Rows with their classes:
[-0.69 -1.71  0.00 -0.83 -2.81  0.39  0.16  0.75  0.12 -1.63  0.58 -0.07
  0.33 -0.04 -0.10  0.28 -1.96  0.71  0.48 -0.21 -0.93  0.22 -0.20 -0.44
 -0.04  0.77 -2.08  1.62] : J56
[ 0.83 -0.88 -0.28  0.43 -0.39 -0.02 -0.20  0.31  0.13 -0.68  0.23 -1.18
  0.93  0.46 -0.49 -0.17 -0.94 -0.11 -0.95 -1.01 -1.38  1.71  0.88 -0.98
 -0.08  2.45  1.15  0.17] : j88
[ 1.02 -0.37 -0.21 -0.60 -4.07  0.18  0.44  0.41  0.64 -1.15  0.19 -0.11
  0.92  0.15  0.12  0.14 -0.33 -0.41 -0.18  0.54 -1.09  0.26  0.82 -0.33
 -0.05  1.33 -0.33  0.25] : j88
[-0.05 -0.65  0.01  0.26 -1.16 -0.01  0.56  0.70 -0.05 -1.60  0.09 -0.52
  0.25 -0.81  0.24 -1.13 -0.88 -0.37 -0.43  0.27 -1.82  0.84  0.26 -0.95
  0.60 -0.03 -1.72 -0.84] : j88
[ 1.23 -0.25  0.10 -0.20 -2.46 -0.23 -0.25  0.06  0.49  0.24  0.13  0.24
 -1.21  0.56  0.56 -0.08 -0.84  0.31  0.08 -2.35  0.18 -1.45 -0.90  0.14
  0.30  5.10  2.44  1.95] : J56
[-1.91 -1.21 -0.15  0.85 -2.25 -0.08  0.28 -0.62 -0.22 -1.91  0.32  0.23
 -0.42  0.79 -0.52  0.40 -1.03 -0.25 -0.75 -0.59 -0.27  0.49  0.93  1.18
 -0.20 -4.29 -3.87  0.81] : j88
[ 0.36  0.15  0.08  0.06 -1.54 -0.19  0.15  0.19  0.27 -2.03  0.00 -0.40
  0.32  0.06  0.18  0.11 -1.26 -0.52  0.26 -0.42 -0.23  0.28  0.40  0.28
  0.24 -1.46 -1.83 -0.88] : j88
[ 0.45  1.13 -0.04 -0.31  0.08  0.43  0.10 -0.75 -0.83  0.56 -0.14 -0.33
  0.34 -0.08  0.01 -0.11  1.96  0.14  0.36  0.83 -1.74 -0.13  0.25  0.14
  0.44  1.56  2.81  1.46] : J762
[ 4.03  1.55  0.43 -1.90 -0.90  0.16 -0.49  0.77 -0.31 -0.08  0.31 -0.25
  5.40 -0.98  0.70 -0.93  1.42 -0.37 -1.40 -1.16 -2.45  1.30  0.99 -1.71
  0.06  7.04  4.78 -2.81] : j128
[ 0.03 -0.11 -0.08 -0.36 -1.35 -0.11  0.62 -0.04  0.46 -0.29 -0.06  0.34
  1.45 -0.20  0.39 -0.11  1.76 -0.07  0.15  0.00 -0.09  0.18  1.37  0.12
  0.13  1.11  1.34 -0.02] : j953
[-0.01  0.45  0.41  0.26  0.98 -0.11 -0.17 -0.25  0.08  0.50 -0.10  0.06
 -0.10  0.09 -0.43 -0.05  1.00 -0.60 -0.56  0.89 -0.90  0.73  0.62  0.46
 -0.36 -1.27  0.46  0.56] : j88
[-0.27  0.01 -0.16  0.25  0.01 -0.22  0.56  0.81  0.11 -0.82  0.11  0.51
 -0.05 -0.28  0.07 -0.35 -0.90  0.08 -0.03  0.18 -1.51  1.81  1.04  0.30
 -0.21 -0.72  0.52 -0.47] : j88
[ 0.57 -1.39 -0.26 -1.41 -1.37  0.05  0.19 -0.08  0.49 -0.93  0.08  0.34
  0.78 -0.16  0.31  0.12 -0.21  0.46 -0.71  0.10 -1.66 -0.05 -0.08 -1.24
 -0.27  4.67 -0.51  2.15] : j908
[-0.21 -1.30  0.40 -0.94  3.28  0.12 -0.06 -0.03 -0.99 -0.79 -0.53 -0.88
  0.74 -0.39  0.32  0.12 -0.58 -0.29 -0.66 -0.40 -0.46  1.03  0.15 -1.04
 -0.77  0.61 -1.55 -0.56] : j88
